Below is a small trained network, with its code and all its weights. Each question gives an input and a target symbol and asks what happens when units are switched off, that is, made to give their printed mean instead of their output.

import numpy as np


def w(rows, s, z=0):
    codes = np.array(rows[::2]) - 128.0
    scale = np.full(codes.shape[1], s)
    scale[-1] = z or s
    return codes * scale


def f(y):
    return np.maximum(y, 0)


def softmax(a):
    e = np.exp(a - a.max(-1, keepdims=True))
    return e / e.sum(-1, keepdims=True)


def log_softmax(a):
    a = a - a.max(-1, keepdims=True)
    return a - np.log(np.exp(a).sum(-1, keepdims=True))


def net(x, mask):
    ids = ['αγεζηθλξπτφ'.index(c) for c in x.split()]
    T = len(ids)
    res = E[ids] + P[:T]
    r = res
    for j in range(3):
        rows = slice(3 * j, 3 * j + 3)
        q, k, v = (r @ M[0][rows].T for M in (Q, K, V))
        z = softmax(np.where(np.tri(T) > 0, q @ k.T / 3**0.5, -1e9)) @ v
        o = O[0][rows]
        res = res + np.where(mask[j], z, o[:, -1]) @ o[:, :-1]
    y = f(res @ A[0][:, :-1].T + A[0][:, -1])
    res = res + np.where(mask[3:7], y, B[0][:, -1]) @ B[0][:, :-1]
    return log_softmax(res[-1] @ U[:, :-1].T + U[:, -1])


Q, K, V, O, A, B = {}, {}, {}, {}, {}, {}
E = w([
[152,141,153],'α',
[122,228,69],'γ',
[164,80,169],'ε',
[138,125,143],'ζ',
[124,140,138],'η',
[49,99,63],'θ',
[6,190,147],'λ',
[94,117,95],'ξ',
[221,90,100],'π',
[37,101,200],'τ',
[123,133,139],'φ',
],0.019)
P = w([
[59,2,21],'0',
[110,129,134],'1',
[110,129,135],'2',
[112,127,135],'3',
[113,126,137],'4',
[117,124,134],'5',
[112,124,131],'6',
[117,125,132],'7',
[116,125,132],'8',
[118,120,129],'9',
[119,121,131],'10',
[118,119,128],'11',
[120,116,129],'12',
],0.014)
Q[0] = w([
[144,78,27],'h1',
[118,163,135],'h1',
[112,97,166],'h1',
[29,52,92],'h2',
[118,102,97],'h2',
[124,179,177],'h2',
[158,10,59],'h3',
[86,90,226],'h3',
[216,163,72],'h3',
],0.013)
K[0] = w([
[150,158,84],'h1',
[94,140,155],'h1',
[112,143,160],'h1',
[103,84,123],'h2',
[144,99,154],'h2',
[108,218,151],'h2',
[78,85,76],'h3',
[157,107,250],'h3',
[82,194,36],'h3',
],0.017)
V[0] = w([
[183,135,82],'h1',
[169,135,58],'h1',
[20,151,143],'h1',
[156,193,181],'h2',
[10,165,178],'h2',
[86,164,206],'h2',
[84,36,166],'h3',
[186,105,139],'h3',
[133,149,202],'h3',
],0.011)
O[0] = w([
[27,12,92,110],'h1',
[222,40,156,130],'h1',
[121,106,146,178],'h1',
[29,130,79,8],'h2',
[193,54,103,146],'h2',
[69,3,85,68],'h2',
[144,159,229,216],'h3',
[112,80,148,91],'h3',
[163,47,155,64],'h3',
],0.0063,0.012)
A[0] = w([
[119,34,72,106],'n1',
[8,15,85,71],'n2',
[68,221,112,254],'n3',
[253,252,165,132],'n4',
],0.0048,0.0063)
B[0] = w([
[159,91,44,129],'n1',
[74,24,210,130],'n2',
[2,63,139,223],'n3',
[163,107,27,254],'n4',
],0.0082,0.0095)
U = w([
[49,92,124,252],'α',
[110,32,75,77],'γ',
[107,160,134,109],'ε',
[116,178,240,53],'ζ',
[76,109,25,89],'η',
[206,175,38,149],'θ',
[121,50,90,158],'λ',
[121,146,111,133],'ξ',
[82,253,136,8],'π',
[187,46,161,193],'τ',
[111,136,115,163],'φ',
],0.013,0.0032)

Each question gives the input, a string of symbols that net reads in full, and the target symbol t.
The units are the heads (3 rows each of Q, K, V and O) and the neurons (one row each of A and B). Each row of codes is followed by its name. A weight is (code - 128) times the scale printed after its matrix; where a second scale follows, it is the last column's (O, A, B and U).
mask holds one flag per unit, heads first, then neurons. A switched-off unit (its flag False) gives its mean, the last column of its rows in O or B, instead of its output. The means were averaged over made-up inputs and are rounded, as every weight is.
A unit's drop is (log p(t) with every unit on - log p(t) with that unit switched off) / (log p(t) with every unit on - log p(t) with every unit switched off).
The circuit of an input: a set's keep is (log p(t) with only the set's units on - log p(t) with every unit switched off) / (log p(t) with every unit on - log p(t) with every unit switched off). Starting from all 7 units, units are removed one at a time, each time the one whose removal leaves the highest keep (on an exact tie, the one counted first), for as long as the keep stays at least 0.8.
circuit, biggest first: the units of the circuit, biggest drop first
unit that matters most: the unit with the biggest drop
k most important neurons: the k neurons with the biggest drops, biggest first
which heads matter: for each layer, one digit per head in row order, 1 if its drop is at least 0.15 and else 0, layers parted by /
drop of u: that unit's drop, to one decimal
input γ ε π ζ θ θ η π τ θ, target γ: circuit, biggest first : h1; h2
input θ θ ζ, target τ: unit that matters most : h3
input τ π π ξ, target τ: which heads matter : 010
input τ π λ, target α: which heads matter : 110
input θ θ α, target τ: 2 most important neurons : n3; n4
input φ φ γ λ π θ θ φ λ, target α: which heads matter : 010
input α ε π π ξ, target α: circuit, biggest first : h2; n4; h1; h3
input γ α τ ξ π π λ θ α λ θ, target γ: which heads matter : 111
input τ θ π π θ φ γ θ ξ, target τ: circuit, biggest first : h2; h1; n4
input θ θ λ θ θ η τ π τ α θ η, target τ: 2 most important neurons : n3; n4
input θ θ α θ, target θ: drop of n4 : 0.5
input θ λ λ θ θ α, target τ: drop of n3 : 0.3
input τ π θ φ τ θ π φ θ τ θ θ, target τ: drop of h1 : 0.0
input τ θ θ η α θ π θ θ, target τ: drop of h2 : 0.9
input φ φ θ θ τ θ θ φ, target τ: most important neuron : n3
